Below are the code and all the weights of a small trained network. Each question names an input and a class and asks about switching units off, where a switched-off unit gives its printed mean instead of its output.

import numpy as np


def w(rows, s, z=0):
    codes = np.array(rows[::2]) - 128.0
    scale = np.full(codes.shape[1], s)
    scale[-1] = z or s
    return codes * scale


def f(y):
    return y / 2 * (1 + np.tanh(0.7978845608 * (y + 0.044715 * y**3)))


def log_softmax(a):
    a = a - a.max(-1, keepdims=True)
    return a - np.log(np.exp(a).sum(-1, keepdims=True))


def net(x, mask):
    res = np.array(x, float).reshape(1, 3) / 4 @ E
    y = f(res @ A[0][:, :-1].T + A[0][:, -1])
    res = res + np.where(mask, y, B[0][:, -1]) @ B[0][:, :-1]
    return log_softmax(res[-1] @ U[:, :-1].T + U[:, -1])


A, B = {}, {}
E = w([
[47,70,148,103,145,181,174],'x0',
[246,211,216,234,131,208,112],'x1',
[192,57,141,220,59,158,46],'x2',
],0.011)
A[0] = w([
[154,188,74,150,132,60,100,141],'N0',
[132,43,161,139,81,155,77,109],'N1',
[74,100,68,113,92,81,47,122],'N2',
[142,136,113,107,178,127,130,1],'N3',
[179,122,167,186,167,193,130,111],'N4',
[155,165,130,81,113,93,252,65],'N5',
[148,157,129,155,176,2,61,124],'N6',
[126,215,183,159,143,207,73,245],'N7',
[114,92,100,126,123,76,120,17],'N8',
[76,233,131,136,119,140,179,110],'N9',
[24,101,205,170,119,203,186,206],'N10',
[153,63,89,193,87,106,97,142],'N11',
],0.0094,0.0027)
B[0] = w([
[132,89,33,96,93,133,72,183],'N0',
[149,179,164,190,64,68,189,196],'N1',
[252,59,148,43,220,98,155,201],'N2',
[120,152,199,230,145,28,139,131],'N3',
[214,111,141,60,185,144,158,228],'N4',
[195,177,160,239,45,79,205,192],'N5',
[42,104,66,87,66,182,61,185],'N6',
[154,83,71,47,155,179,178,249],'N7',
[115,100,204,132,255,155,188,156],'N8',
[108,142,171,81,103,73,202,185],'N9',
[90,108,16,95,61,154,76,215],'N10',
[174,179,139,159,67,85,224,201],'N11',
],0.0069,0.011)
U = w([
[195,91,176,50,253,118,164,64],'0',
[157,170,213,152,86,52,203,158],'1',
[110,112,56,67,89,159,88,212],'2',
[98,136,147,109,125,158,100,188],'3',
[66,177,194,231,197,139,1,5],'4',
[76,167,220,194,153,145,40,3],'5',
],0.0081,0.0041)

Each question gives the input, the list of numbers given to net, and the class t.
The units are the neurons (one row each of A and B). Each row of codes is followed by its name. A weight is (code - 128) times the scale printed after its matrix; where a second scale follows, it is the last column's (A, B and U).
mask holds one flag per neuron, in row order. A switched-off neuron (its flag False) gives its mean, the last column of its row in B, instead of its output. The means were averaged over made-up inputs and are rounded, as every weight is.
A unit's drop is (log p(t) with every unit on - log p(t) with that unit switched off) / (log p(t) with every unit on - log p(t) with every unit switched off).
The circuit of an input: a set's keep is (log p(t) with only the set's units on - log p(t) with every unit switched off) / (log p(t) with every unit on - log p(t) with every unit switched off). Starting from all 12 units, units are removed one at a time, each time the one whose removal leaves the highest keep (on an exact tie, the one counted first), for as long as the keep stays at least 0.8.
units of the circuit, in order: the units of the circuit, biggest drop first
most important unit: the unit with the biggest drop
top k neurons: the k neurons with the biggest drops, biggest first
drop of u: that unit's drop, to one decimal
input [-8,-2,-3], class 2: top 2 neurons => N6, N0
input [-2,8,8], class 0: units of the circuit, in order => N4
input [-4,2,3], class 2: units of the circuit, in order => N5, N6
input [2,-2,-4], class 1: units of the circuit, in order => N5, N7
input [4,-7,2], class 0: top 2 neurons => N2, N8
input [-1,-3,-5], class 1: top 2 neurons => N5, N7
input [-1,0,-3], class 3: top 4 neurons => N11, N1, N2, N4
input [3,-4,6], class 1: units of the circuit, in order => N1, N11
input [4,3,-5], class 1: top 2 neurons => N5, N9
input [4,0,-3], class 2: top 2 neurons => N10, N1
input [7,-8,-5], class 0: top 3 neurons => N2, N8, N6
input [-6,7,-2], class 0: top 2 neurons => N4, N10
input [1,-6,8], class 1: top 2 neurons => N1, N11
input [8,0,-2], class 2: units of the circuit, in order => N10
input [-7,1,5], class 2: top 3 neurons => N6, N0, N5
input [-4,-5,-1], class 0: top 3 neurons => N2, N10, N8
input [2,2,8], class 1: top 2 neurons => N1, N11
input [8,8,5], class 0: top 2 neurons => N4, N7
input [-6,-3,7], class 1: top 2 neurons => N11, N1
input [8,-2,-4], class 2: most important unit => N10
input [2,6,5], class 0: top 2 neurons => N4, N7
input [4,-2,-7], class 1: drop of N5 => 0.3
input [1,-8,-1], class 0: drop of N2 => 0.1
input [7,0,-2], class 2: drop of N10 => 0.5
input [-1,-6,5], class 0: drop of N2 => 0.9
